Each row is followed by the grade that its hidden value falls in (each part has its own value, ranges and names)
[ 416  293 -182   63  -53  392  189  290  241 -177 -742   86 -272 -187
  143  -57 -274  406  139  460  -48  537 -231 -126 -232 -655 -649 -250
 -123  191 -113  -46   97 -202  322  268  151  396  194  236   59   35
  -90  441    9  184 -204]
G
[-171  126  166 -154  147  -34  -56  336   -4  -41 -211 -204 -258  542
  115  344    1  228    2  -58  -28  -18  146 -240   86 -313  193   13
 -288   -7  -16  153  244   74  258  234  242 -151  166  465   69 -125
  530  423  138 -196  221]
M
[  20  341  150  174   46  307  -56 -233  118  -38  -12 -132  166   13
   44 -119    4 -186   37    5  -37  100 -134   32 -102  195  -99 -248
   -5  208   59   92  -87 -140   66   83  351  104  138  185 -324   87
 -132   80  144   -1   57]
L
[-207 -358 -288  401 -153  -66 -169 -129 -209 -212  149  591 -315  282
  -55 -265 -162 -238 -128  -69  -30  119  181 -122  -57  142  197   57
  212 -325  525   32 -189   25 -394 -210  433 -138  -54   -7  183   39
  354  416 -544   -2 -449]
G
[ -10  130  118   50  209   22 -289  200  186 -120 -188 -139 -226  309
  243   61  -10  114   -6   21  -35  -41   20 -196  139 -212  108  -88
 -239   -8  -56   -4  178   90  326  130  300  -29   56  268   48  -24
  280  295  132 -129   76]
M
[   5   81  -54  278  317  -28 -142 -184  139  -32   74   50  242 -190
   70  -73  -63   13  -83  308  103   29  -22  -16 -285  123   25 -185
  254  221  -34  -66  -59 -172  128  159  287 -138   73  -42 -119   78
 -145 -113  -36   54  161]
C
[-390  -94  231 -280 -105 -234   34 -273   76 -301 -200    1  445  -76
  125 -406  135  -54  -53  266  341  -65 -295  210    3   16  242  221
  467  -16   89 -337  -53   72 -107 -263   -1 -163  125  106  -72   37
 -568 -259 -236   -9  102]
E
[ -80   91  107  -10  -28  107 -159 -223   50  -21  235  -69  247 -132
  149   78  -29 -190 -189   86 -328  -96 -296   59 -215  195  141   29
  212  136    4  146  -27 -115  206  157  403  142    6   37 -157 -217
  -41  -30  282 -247   12]
L
[-173   32  119 -155  172  144  -12  530  206  -10 -298 -399 -211  396
  275  422  -28  284   86  124  -82  -36  209 -149   54 -335  230   35
 -341  -19   11  104  405   83  321  228  415 -144  186  529  211 -155
  575  475  274 -316  236]
L
[ 129 -101   15  -20  313   38 -466  -25  150 -111  -37  -60  236  483
  439 -122  199  137  141   20  -55 -146  -84  285 -261   -7 -304 -468
  -85 -551 -364 -117  -78  100  238 -121 -139  137  148  119  164  294
 -106  254 -227  404   68]
C
[ 342  286 -114  -34   -4  198  279  234   26 -124 -607  199 -302 -117
  -58   97 -342  539   93  457   52  572 -139 -264 -330 -691 -513 -191
 -108  137 -220   29  102 -236  197  313   41  174  228  316   43  -52
   13  450 -134  268  -46]
C
[ 225  264  -96  -20  -54   56   40  210   64 -164 -508  130 -282   68
   44   38 -197  378   12  313  -89  363 -218 -246 -164 -555 -394 -107
 -113  193 -101   60   92 -151  337  339  156  229  143  256   -2  -84
  129  408   33   25 -166]
G
[ -72  215  307 -153 -163  343  120 -179  -52  -70   30  -97   56   47
   57  139   16 -314 -109 -209 -197   73 -238   90  -57   56   97   17
   81   16   55  189  -90  -47   -4    1  220  179  117  274 -208 -142
 -120   48  122  -73  144]
L
[ 471  371 -257  -11 -128  152   73   59  -65  -99 -472  335 -261 -283
  -48  -75 -483  592  -24  517 -250  521 -434 -378 -368 -672 -672 -189
  -67  250 -306  109   65 -303  409  451  104  469   85   54  -56 -196
   27  524  115  173 -380]
G
[-475  -57  105 -397  -64 -142   55 -272 -169 -133 -115  -77  486  -47
  122 -475  -41   98  -63  171  233 -222 -256   67  138  -28  320  228
  375  -41   33 -242   50  137  -41 -232  -17  -93   75  -47  -95  -15
 -316  -13   12  -39   31]
X
[-170  -70  365 -356 -324  177   35 -102   48 -250   10  -46   47  -11
  287  200  172 -509 -295 -237 -340  -82 -449  275   12  -26  291  327
  331 -134  112   71 -108   96   86 -128  160  275   10  199    9 -292
 -285 -198   74 -266  100]
L
[ 511  397 -227   66 -219  143   21   33  117 -231 -595  325 -229 -258
   17 -182 -311  417    9  527 -231  573 -547 -218 -362 -606 -800 -218
   -9  313 -195   39  -36 -316  417  409  135  551  107   96 -108  -86
 -172  383   42  146 -459]
G
[ -58  102  118   43  -30  171  -32 -188   78  -93   47  -17  174  -92
  131   24   38 -277 -158    7 -156    9 -229  120 -152  122   54   -4
  258  152  106   67 -117  -96  111   69  290  139   60   64 -153  -78
 -180  -97  104 -121   70]
M
[-194   88  154 -190  144  179  129  546  115   -8 -389 -377 -259  521
  184  455   -2  282  122   22   11   50  274 -151   69 -394  167    6
 -363  -18   51  137  355   76  226  215  309 -167  258  612  172  -97
  577  515  173 -223  303]
M
[ -18    0   62   54  413  -67 -141  265   86  -45 -136  -30 -246  196
  148  233 -127  297  -38  142  145    8  229 -277  -16 -315  222  -78
 -143  -74 -163  -47  215   56  222  151  182 -276   87  241  184  -40
  318  252  -63   34  306]
C
[ 251   93  -31  359  544  116 -455   24  249 -129 -138   76 -245  -83
  329 -285 -169   88  -51   73  163  -45   60 -252  197 -211   42 -304
 -110  -90 -229 -269   57  128  322  -45  145   -6  -92 -144   88  202
  -55  120  -57  243   91]
Q
[ 165  143   36  259  446   16 -312 -106   77  -81  -18  130 -130  -24
  122 -168 -166  119  -59   80  178   27   44 -252   14 -124   45 -272
  -44  -48 -237 -140   -1   17  177   22  106 -105   -8  -35  -28  131
  -46  101 -125  269  161]
C
[-207 -371 -324  358  -80  -37 -173 -145 -350  -66  344  593 -297  201
  -98 -139 -327 -108 -181  -53 -153   55  223 -255 -128  146  294   69
  175 -357  402  134 -105   -2 -352 -126  469 -156  -98  -79  211 -108
  534  526 -395  -22 -410]
G
[-124 -243 -232  417 -177  103 -210 -170 -162 -131  266  482 -292  163
  -53 -207 -254 -230  -98  -38 -195  127  118 -175 -102  231  189    4
   80 -282  443  135 -118  -34 -332 -141  597  -54  -73   37  105  -68
  414  499 -319  -76 -479]
L
[-117  113   61   53   54    6  -10 -243  -60  -45  112   55  225  -19
   18   39   31 -194 -191   12  -74   -7 -162   54 -211  132   69  -23
  318  210   85   98 -154 -137   82  143  212   18   80   12 -202  -46
 -114 -117   37  -70  128]
X
[  22  172  134  177  295  160   13 -181   12   33   60   44  112 -119
  -56   25 -181  111   -4  178  184  144   95 -145 -246   48   35 -228
   64   90 -118  -11   -3 -152  -16   83  196 -180  135  136 -124   10
  -92   72  -70  204  289]
E
[  30  150  241  104  299  -82 -176   84  109 -167 -209   61 -285  305
   41   41  -35  181   25   33  286  138  143 -273   53 -245   85 -158
 -190  -69 -130  -99   82   46   98   38   97 -246  122  345   24   59
   89  196 -226  164  261]
E
[-102  156   81  230   86 -142  -40 -373  -57  -71  153  208  238   20
 -198  -73  -14  -58  -73  187  155  162  -47  -48 -363  247  -13 -144
  272  224   87   56 -190 -247 -114  136  254 -208  147  130 -275   31
 -146  -69 -208   80  105]
E
[-190 -242 -209  271 -170   54 -148 -187 -434  -17  421  537 -348  263
 -173  -55 -377 -102 -160 -152 -255   83  180 -330 -113  169  312   63
   23 -370  343  272  -69  -19 -369  -87  511 -113  -82   45  114 -209
  634  647 -279  -54 -410]
L
[-207  -24   28  -83  303 -159   10  444   57  -37 -258 -168 -208  428
  144  420   15  289  -39  115   93  -25  269 -192  -16 -373  256   55
 -113   55   18   61  257   47  263  280  224 -311  180  384  194  -70
  512  278   16 -191  338]
Q
[-162 -244 -284  397  -47  130  -13 -119 -297  -32  227  489 -263  182
 -141 -100 -301 -123  -94  -57  -55  160  290 -201 -158  150  180  -39
  129 -244  425  152 -121  -64 -392  -99  457 -157   -4   13  123  -15
  460  509 -387   51 -294]
G
[-506   13  175 -429  -48 -231  167 -321 -237 -157 -180  -41  498   39
  -22 -500   -8  152    1  173  443 -122 -196   49  118  -53  304  192
  365  -38   12 -263    6  111 -185 -265 -132 -247  165   70 -175   79
 -390  -43 -178  100  143]
Y
[-351 -147  112 -305  -17   84  204  -72   21 -165 -229 -118  354 -150
  241 -212   36  -84  -80  138  207 -109 -160  234   56 -104  285  215
  428  -67  103 -248   19  118  -52 -248    9  -52  113   33   56   20
 -393 -144  -85  -14  197]
Q
[   5   42   45   91  397   72  -46  338  188  -90 -333 -115 -248  219
  207  161  -46  209   42  111  226   69  253 -162   56 -353  115 -139
 -155  -34  -67 -102  181   73  199   92  159 -219  145  284  168  110
  215  227 -102   76  320]
Y
[-345  -69  238 -364  -90   -5  248 -144 -109 -202 -191  -13  235    2
  103 -113   85 -162 -132  -36  221  -36 -187  183   59 -126  301  238
  407  -93   91 -154  -76  108 -137 -234  -91  -86  137  140  -28   -9
 -386 -173 -211   40  256]
Y
[ -52  128  -29  196  177  217  -17 -167  125   28   49 -103  327 -168
  116  -34  -31 -106  -56  192  -40    4  -61   97 -253  191  -23 -170
  236  265   80   29  -56 -175  128  149  349   28  110   -5 -170   46
 -123  -45  157  -55  128]
G
[ 259  174  117  209  233  217 -610  -61  383 -215 -140 -116  -73  191
  463 -362   76  -82   86  -27 -104  -87 -220   30  152  -10 -188 -386
 -256 -227 -219 -170   -3  134  370 -109  211  275  -20   71  -26  222
 -145  214   71  142 -130]
L
[-202   27  229 -249 -140  -22   35 -242 -262  -66  233  111   92   86
   18  250   28 -290 -343 -237 -275  -82 -285   31 -136   35  273  213
  333    3   37  220 -148  -27   60   79  100  105   22   78 -122 -293
  -30  -91   63 -159  153]
G
[-108   41  192   54   15  -88    4 -264   77 -153   73  119  241  -92
   -8   73   93 -194 -162  158   56   97 -181  121 -329  147   77   22
  393  164   70  -10 -166 -168  -14   74  196  -96  121  145 -146  -72
 -318 -264 -155  -24  203]
E
[ 201  153   21  291  469  -26 -465  -93  100 -128  -37  146 -225   47
  212 -252 -126   54 -108  -28  123  -55   -8 -285  164 -160   48 -273
  -83  -62 -237 -168  -18  100  293   10   86  -15  -84 -120  -21  159
  -19  101  -76  229   78]
Q
[-179 -229 -177  310 -248   43 -206 -194 -285 -151  273  516 -359  295
 -109 -247 -269 -195  -89 -127 -176  117  107 -238  -12  184  245   50
   13 -390  424  160 -107   23 -400 -200  528  -78  -72   96   94  -90
  477  599 -373  -53 -514]
L
[-473  -92  170 -309  -68 -331  -12 -339   31 -264 -180  -24  593 -115
   93 -586   58  124    0  416  422 -129 -295  143   16   52  265  218
  467   10   47 -398   18   72 -107 -269   12 -236  123   40 -106   49
 -557 -189 -181   -8   37]
E
[ -14  143   87 -175   57  324  124  523  197  -24 -447 -344 -263  273
  229  369 -129  356  152  193 -117  157  106 -154  -19 -464  -12  -44
 -385   -6  -43  125  380    5  296  242  363   25  228  561  173 -147
  465  577  257 -191  137]
L
[-318 -112  229 -366  -77   28  261 -101 -135 -167 -119    8  180  -32
  109   28   46 -175 -186  -56  129  -40 -165  167    5 -142  341  267
  415 -119   69  -97  -60   96 -115 -191  -63  -74  115  133   27  -90
 -310 -166 -179   12  290]
Y
[-140  -80 -181  318   90   32   90 -191 -330   16  216  414 -117  122
 -241   -8 -253  -46  -99   -7   87  189  265 -202 -253  120  152  -94
  186  -82  254  157 -150 -142 -349   12  302 -264   78   50  -25   26
  299  311 -386  155  -34]
Y
[-476   13  233 -337  -43  -83  186 -292   29 -247 -405 -138  561  -93
   59 -729    6  192  184  367  660  -22 -157  133  165  -33  203  109
  314  -46   59 -483   66  125 -263 -427  -77 -271  220  157 -138  210
 -636  -52 -251  181  120]
E
[-222 -229  202 -320 -159   11   -9  -84  -53 -158  159   60   97 -122
  284  282   69 -372 -418 -127 -353 -191 -357  184  -86  -50  413  395
  481 -104   68   61  -68   81  158  -30  140  170  -62   -9  126 -374
 -157 -238   92 -295  144]
G
[ -99  175   70   84  156   48  144 -228 -123   17   77   55  217  -17
 -109  101  -28  -86 -113   49   93  103  -12    4 -283   97   47 -115
  268  219   34  114 -144 -190  -39  160  152 -130  164  100 -233   32
  -98  -78  -80   87  278]
Y

New part:
[-339   79  -59  -49   -9   -2   76  157  329  -10  372   94  -45  149
 -315 -180 -388   64 -175  281  288   79 -789  375  -94   89 -115  135
  283  251 -203 -136 -311  -53  153  123  -55  -44  233  222 -518   18
 -115  190  -93  -49  -32]
qh
[ 152   27  -25  366 -472  -16 -249 -187   44  137  -28 -118 -217  633
  178   19  -54 -104  274 -239  163 -207  168 -180   30   98   52  236
 -519  219 -180 -419  -27   71 -109   86 -245  174 -258  234  172  137
  193  231  225   -9   48]
Ng
[-377   68   26 -121 -127  184   84  143  -30 -307  254  266  202  172
 -369  188 -228   45  -77  176 -155  282 -640  590 -120    6 -456 -173
  225  185 -299 -155 -298    6  212  -22   45 -111  288  -26 -637   55
 -280  180 -374  179 -202]
zm
[ 149   21   55  143 -166   77  112  -32  -96   -8  267  203 -316  223
  183 -127 -205 -401  181 -108    1 -415  102  469  142 -178 -141  335
 -103  -15 -382 -139   93 -161 -106  112 -336  -75  -66  105 -133  166
 -142  482 -252 -371   59]
pg
[ 226   16  135  135   33 -110 -126 -201  104  131   66 -242 -249   70
  350 -134  126   -9  262 -206  186   94  329 -239  -65  376  586  386
 -240   79  168 -199  120  143 -109   53 -204  143 -125  350  276   57
  403 -140  547 -173  138]
Ng
[ -28   88 -184  -47   65  -22  156  -82  431  175  333  136 -348  102
 -174 -430 -241  -63    9   39  289 -175 -317  109   -4   30   86  399
   75   -4 -271 -111   52 -251   28  316 -358  -81  134  429 -195  196
  -68  122   31 -274   59]
bs
[-188  117   76   -9  127   40  236   21  227  -36  397   13 -150 -219
 -221  -20 -138  -81 -118   59  218  210 -478  222 -147  275  401  173
  228   70  -31 -123  -38  -57  146  162 -248  -53  250  400 -359   39
  -18 -131  312 -148   69]
Ng
[-351  291  218 -308  116   -8 -138   55  204  -94  298  265  269 -283
 -372 -118  -66  151  -51  263   36  572 -668  203 -150  344  -55 -143
  318   46 -116 -108 -147  122  348  128   45 -163  446  203 -332   13
  -69 -197 -173   62  -91]
Rl
[  38 -177  134  341 -571   13 -322 -145 -267  115  -48 -207   29  691
  378  366   52 -167  312 -333  -88 -193  293  -95   17   39  -30  154
 -582  366  -31 -329  -37  173 -161   27 -170  232 -290  -21  263  -76
  304  284  336  176  107]
zm
[-536  222   91 -233 -206   87 -332  136  169  110  305  470  378  129
 -280  -70 -226 -140   83  278  -27  154 -724  330   36   82 -533  -65
  105  227 -452  -20 -103   20  303  376 -114 -234  354    5 -233  -92
  -18  284 -487  126  -72]
qh
[ 189   93   67  159 -282 -130 -461 -275  169  382  -64  -46  -95  389
  253 -314   71  -40  352 -240  143  -96  311 -466   70  211  115  304
 -487   86  -86 -280  161  120  -55  238 -247  115 -152  299  502  113
  356   83  217  -95  104]
pp
[ -65  199   -5   13  208   62  241 -113  305  164  275  212 -123 -347
 -462 -393 -173 -128 -264 -117   70   45 -283  -10  -17   -1  110  180
  229 -220 -137  -48  171 -220  293  300 -364 -138  351  494 -199  278
 -300 -109   55 -349   -5]
Rl
[-281 -156  343 -290   -8   95  167    4  -21  216  585  147  307 -217
 -336 -152 -187  -70 -225   40  -83  416 -808  303 -224  223  -56 -186
  449   25   81 -198  -64   47  177  200  -88  -10  525  270 -406 -161
 -159   48   58    0  177]
tt
[ -81  138   42   33  143 -203 -379  -20   23 -420 -323 -285   87  201
  187  276  201  546  147   35  -33  406  300 -114 -125  231  130  154
 -195  325  218  -36 -331  319  117 -343  323  127 -139 -125   68   89
  278 -368  259  280 -266]
pp
[ 333 -131   -3   59  361 -117  170 -226   70 -189 -143 -405 -233    1
   67 -213  119  503  -66 -272  -53  349  426 -209 -219  180  396  251
   42  -59  427 -166 -105  123  -48 -354  147  242  -42  279  -41  291
   36 -385  482  -95 -122]
zm
[ 117    6  454  -76   84 -212 -398 -131  -61  295   48  -35  294 -135
   97 -486   -9  142  -38 -101  -97  278   85 -244   -1  152  -85   22
   84  -53  255 -139   -9  292  156  -36  157  115  173  120  286   20
   62   -2  -49 -204   66]
Ng
[  10  160   68   47   23 -133 -525  -81 -116 -196 -311   -5   49  233
  501  217  262   66  439 -114 -192  -48  718  -59  134   26  -47  375
 -452  216  -76  146   51  175   32  -39   -6  -34 -244 -231  446   69
  379  -43   15   73 -157]
qh
[-368  176  353  -88   43  -74 -389  155 -248 -189  -29  257  553 -133
 -162  126  -95   58 -191  111 -365  170 -152  302   98 -235 -647 -146
  166  135  -78  149 -227  177  429  -91  243 -129  257 -344  -94   -4
 -265  110 -512   50 -218]
Rl
[-137    3   14   22  462  -23   -7  110   32 -348 -174 -134  205  -72
 -178 -106 -137  468 -311   59 -179  438   -7  166 -125   -3 -192   70
  338  130  260  109 -366  207  285 -371  378   70  157  -72 -332  184
 -131 -162  -72   17 -362]
Ng
[-458   -4  127 -127  263  258  242   60   60  175  365  299  354 -469
 -467  -70 -176 -276 -347  -96 -272  245 -487  243  -61   -4 -117    5
  427  -54  -34  207  178 -125  404  380 -305 -202  564  235 -309  -24
 -204  -19   23 -116  -15]
zm
[-612  247  283 -218   99   -9 -237  165  -62  -88  169  375  564 -375
 -386  201  -77  -64 -257  146 -304  210 -461  294   53 -159 -466 -127
  266  113 -158  257  -76    9  535  206   -3 -266  459 -173 -174  -74
 -261  -51 -334   85 -136]
qh
[-335  -27   87 -120  329   37  122  160  116 -300  160 -128  222 -128
 -285   41 -161  393 -279  197  -14  642 -548  303 -279  287   57  -55
  461  237  243  -34 -406  208  247 -227  282   54  313   95 -566  -12
  -31 -217  136  147 -199]
pg
[ 132 -104  330   31 -339   23 -241 -242 -275  312  198   58   24  162
  446  101  198 -425  427 -372 -186 -156  383  -59   67  131  146  219
 -415   40  -71 -171  360   57 -137  301 -408   34  -59  118  443 -104
  311  190  259  -90  280]
tt
[-469  199  -51 -207   94  107  -71  176   82 -103  219  553  235  -36
 -318  -70 -278 -184  -99  209 -222 -147 -405  568  157 -351 -732  117
  236   70 -512  268  -43 -216  359  288 -151 -346  337 -157 -336   95
 -342  324 -694  -78 -208]
bs
[-559  106  170 -150  -78  185 -199  186  -38 -123  221  277  487   25
 -229  246 -130  -61    0  196 -185  434 -612  407  -91  203 -348 -169
  188  296 -185    5 -191  174  319  142   30 -140  347  -75 -363 -153
   46  108 -236  257 -148]
pg
[-506  -23  345 -190    9  131  -49  196 -103   15  462  166  390 -195
  -42  229 -125 -240  -23  169  -96  350 -630  485 -109  278   -3  -43
  303  278  -22   47  -83  150  206  206  -84 -110  375    8 -312 -312
  146  118   34   84   89]
zm
[ 344  152 -137   33  457 -157  -59 -266  326  -92 -299 -171 -240  -59
  -57 -549  103  527   -7 -196   21  297  512 -415  -86  143  217  335
  -26 -188  207  -71    2   70  110 -192   91   96   -7  344  142  474
   14 -412  182 -206 -254]
pp
[  91  -13  -33  191    7   80  235 -108  161  197  241   47 -247   49
 -169 -343 -246 -202 -136 -201   96 -177 -102   72    9  -58   68  279
   56  -78 -118 -169   99 -165   50  183 -343   18  108  405 -158  226
 -178  189  100 -355   56]
pg
[-319  144 -229  179   -4  148  270   65  311 -255  185  -34 -170  145
 -435  217 -219   86 -189   66  223  201 -560  226 -185  168  188  117
   95  243 -150 -187 -248  -89  202   59 -187  -16  146  336 -573  158
 -107 -125  293  101 -157]
Ng
[-276  181   42 -159  269  -69  108  160  255 -315  248   39    7 -148
 -358 -121 -240  333 -247  330  175  405 -651  397 -178  170   -9   25
  443  139  -21  -79 -401   58  254 -146  188  -58  298  151 -597  108
 -206 -132 -109  -25 -176]
pp
[ 377    8  275  200 -107 -171 -277 -256 -124  284  -26  -61 -132  105
  353 -334   55 -165  181 -351  -52 -256  590 -256  150  -56   73  326
 -320 -102   38 -171  219   73  -55   57 -195  112 -146  168  488  166
   88  159   96 -374  139]
Ng
[-121   82  280  -43  -41 -114 -220  160 -108  -19  190  264  211   83
 -108 -346 -383  -20 -192  201  -82 -110 -343  484  133 -296 -693    1
  271   68 -215  -52 -294   72  212 -100  193  -62  184 -172 -259   78
 -380  486 -715 -255  -97]
pp
[-184 -186  586  -30  -86 -117 -259   21 -445  165  126    0  604 -136
  -62   19  -90  -18 -326 -170 -436  123 -105   96   21 -240 -475 -207
  187   75  265  -15 -126  220  267  -97  204  101  275 -211   57 -145
 -254  172 -148  -34   65]
zm
[-551  124  170   89  -72  135  -71  228 -136 -204  241  149  240  -61
  -24  582 -103 -338  -33   97  -89   30 -349  492   20   34  -24  102
   36  371 -180  149  -98   38  268  181 -201 -159  156 -122 -252 -192
   75  111   86  110  -32]
Ng
[  37   72 -125  144  -67 -137   53  -86  311  -40  164 -209 -438  278
   69  -32  -82  102  107   -8  389 -105  -98   -3  -84  182  427  413
 -170  211  -62 -240 -122  -68  -93   55 -217   97 -129  353 -102  130
  151  -55  435  -95   69]
qh
[ -44 -188  502 -256  188 -167   64   90 -154  -82  443 -196  127 -222
  133 -119 -106  203 -120  164   32  448 -427  409 -229  305  217  -16
  463  137  360 -171 -300  266  -16 -254  273  142  249   66 -335 -192
   24  -14  148 -106  160]
zm
[ 237 -167  -15  153 -273  131 -127 -410   60  549  -19   26   32  363
  -45 -406   40 -116  153 -552 -184  -24  296 -518  -16   63  -93  135
 -366 -121  -17 -321  339  -14  -23  330 -380  148   46  431  369  204
   98  111  244  -73   91]
tt
[ 108  149  511 -350  410 -416 -198   21 -192 -269  122   48   69 -489
  209 -243   78  273  -65  154 -163  114  214  324   61 -144  -98  156
  318 -133  160  147 -138  108  152 -300  315  -81  158 -204   38   84
 -243 -129 -335 -334  -19]
qh
[-150   33 -109  250  -85  152  178   72  119   43  204  178  -88  213
 -332 -188 -432 -214 -263  -39   44 -240 -366  335   62 -247 -344  167
  127   78 -298 -108 -121 -165  178  129 -226  -46  133  187 -401  209
 -346  396 -231 -237 -102]
Ng
[-552  135  296  -66 -275   83 -118  198 -191 -223  324  245  395   11
 -284  485 -155 -149 -117  177 -152  206 -693  534  -52   -3 -354 -236
  139  296 -236  -98 -264   77  315   76   -4 -128  300 -137 -441 -157
 -206  146 -222  214  -52]
pg
[  66  -51  248  139  236 -263 -359 -102  -92  133 -218 -271  143  -75
  330 -105  113  148  -55 -249 -141  -33  595 -330   79  -66  129  366
 -146  119  372  172   30  195  120  -84   70  141  -87  -53  487   22
  222 -136  339 -153    4]
qh
[ -22 -337  174  266 -295   89 -240 -236 -233  444  -47 -218  283  364
  209  152   93 -188   61 -537 -272  -35  331 -401  -33   43   30  136
 -391  223  257 -137  186  162   -1  216 -259  242  -44  112  436 -127
  316  102  584  140  164]
tt
[  50  -65  248   55  -16  -60 -363  -90 -324 -152 -215 -125  220  184
  404  236  217  105  247 -224 -350  160  569  -18    8   52  -83  133
 -271  176  161    4  -25  278   16 -186  122  104 -123 -212  284   -2
  249  -25   97  112 -102]
zm
[  -6  -23 -150  524 -426   15 -281  -99   56   82 -197 -233 -112  754
  124  169 -125  -23  117 -246  137 -233  185 -229   36   -5  -35  270
 -534  393  -91 -300 -160  113  -26   20 -165  227 -315  121  142  116
  221  231  326  111  -68]
Rl
[-440 -267  400  -44 -112  127    8  163 -376  159  352  183  602  -54
 -264  116 -316 -242 -428  -64 -417   41 -546  469   -8 -306 -633 -210
  370  173   50   54 -158   58  299   86   24   -8  413 -197 -320 -215
 -355  401 -249   17   50]
tt
